Below is a small trained network, with its code and all its weights. Each question gives an input and a class and asks what happens when units are switched off, that is, made to give their printed mean instead of their output.

import numpy as np


def w(rows, s, z=0):
    codes = np.array(rows[::2]) - 128.0
    scale = np.full(codes.shape[1], s)
    scale[-1] = z or s
    return codes * scale


def f(y):
    return np.maximum(y, 0)


def log_softmax(a):
    a = a - a.max(-1, keepdims=True)
    return a - np.log(np.exp(a).sum(-1, keepdims=True))


def net(x, mask):
    res = np.array(x, float).reshape(1, 3) / 4 @ E
    y = f(res @ A[0][:, :-1].T + A[0][:, -1])
    res = res + np.where(mask, y, B[0][:, -1]) @ B[0][:, :-1]
    return log_softmax(res[-1] @ U[:, :-1].T + U[:, -1])


A, B = {}, {}
E = w([
[46,148,95,117,183,170,76,115,169,151,173],'x0',
[169,82,205,204,135,154,116,101,106,140,212],'x1',
[134,176,72,96,135,160,134,106,6,67,161],'x2',
],0.016)
A[0] = w([
[125,161,87,72,132,90,125,167,189,135,31,101],'n0',
[119,124,152,134,80,57,130,162,156,201,123,79],'n1',
[85,175,144,91,138,185,119,124,196,152,168,182],'n2',
[165,44,196,202,149,133,79,81,132,122,194,101],'n3',
[112,72,169,148,143,81,124,160,246,157,100,86],'n4',
[61,116,85,148,157,143,57,140,148,157,154,57],'n5',
[94,151,102,63,172,79,104,160,111,118,58,83],'n6',
[132,100,104,147,143,107,169,136,165,154,135,249],'n7',
[211,97,152,148,45,32,174,175,105,101,72,127],'n8',
[151,174,90,155,152,137,141,71,71,128,138,119],'n9',
],0.011,0.013)
B[0] = w([
[186,60,135,37,144,93,168,76,174,202,175,237],'n0',
[117,160,114,174,184,159,136,115,72,130,146,183],'n1',
[79,144,222,167,91,159,106,211,141,85,129,216],'n2',
[155,65,120,78,90,128,180,51,171,185,184,230],'n3',
[119,193,39,159,148,95,218,147,39,26,188,243],'n4',
[143,154,166,217,248,223,196,151,194,135,119,179],'n5',
[143,159,124,74,83,136,200,131,154,145,215,202],'n6',
[109,176,183,138,14,43,121,97,82,147,103,219],'n7',
[116,153,163,169,144,167,133,249,213,72,141,254],'n8',
[92,149,83,80,117,119,114,120,93,63,154,194],'n9',
],0.011,0.018)
U = w([
[160,85,149,89,85,120,175,54,199,223,207,116],'0',
[103,210,73,149,126,120,164,106,3,64,163,115],'1',
[101,154,225,191,128,209,122,195,250,118,109,92],'2',
[64,184,234,109,2,22,60,103,121,146,98,255],'3',
[96,135,148,137,159,79,85,66,131,148,51,110],'4',
[155,109,101,127,175,97,88,67,171,190,96,108],'5',
[119,97,110,118,148,110,65,106,133,229,60,112],'6',
[107,81,96,143,128,129,75,110,139,184,64,111],'7',
],0.0088,0.021)

Each question gives the input, the list of numbers given to net, and the class t.
The units are the neurons (one row each of A and B). Each row of codes is followed by its name. A weight is (code - 128) times the scale printed after its matrix; where a second scale follows, it is the last column's (A, B and U).
mask holds one flag per neuron, in row order. A switched-off neuron (its flag False) gives its mean, the last column of its row in B, instead of its output. The means were averaged over made-up inputs and are rounded, as every weight is.
A unit's drop is (log p(t) with every unit on - log p(t) with that unit switched off) / (log p(t) with every unit on - log p(t) with every unit switched off).
The circuit of an input: a set's keep is (log p(t) with only the set's units on - log p(t) with every unit switched off) / (log p(t) with every unit on - log p(t) with every unit switched off). Starting from all 10 units, units are removed one at a time, each time the one whose removal leaves the highest keep (on an exact tie, the one counted first), for as long as the keep stays at least 0.8.
units of the circuit, in order: the units of the circuit, biggest drop first
unit that matters most: the unit with the biggest drop
top k neurons: the k neurons with the biggest drops, biggest first
drop of u: that unit's drop, to one decimal
input [2,-1,-3], class 3: top neuron => n8
input [-6,-7,6], class 0: top 2 neurons => n4, n0
input [-7,6,-5], class 2: top 3 neurons => n8, n0, n6
input [0,-7,-7], class 0: top 2 neurons => n0, n6
input [2,-2,0], class 3: top 3 neurons => n8, n3, n4
input [7,6,6], class 2: top 4 neurons => n4, n0, n5, n2
input [7,-8,1], class 0: top 2 neurons => n0, n8
input [3,-7,7], class 0: top 3 neurons => n4, n0, n6
input [-2,0,-1], class 3: top 2 neurons => n5, n4
input [4,-3,-4], class 1: top 2 neurons => n4, n8
input [3,-2,3], class 3: top 3 neurons => n4, n8, n1
input [7,-6,1], class 2: top 2 neurons => n2, n5
input [-6,-5,-1], class 2: top 2 neurons => n8, n3
input [-2,-1,1], class 3: units of the circuit, in order => n4, n5
input [5,-1,-1], class 2: unit that matters most => n5
input [0,-5,5], class 0: top 2 neurons => n4, n6
input [-8,0,-4], class 2: drop of n8 => 4.5
input [-2,-2,-8], class 1: drop of n4 => 1.0
input [-7,6,-8], class 1: drop of n4 => 1.7
input [-5,-8,-2], class 0: drop of n0 => 3.3
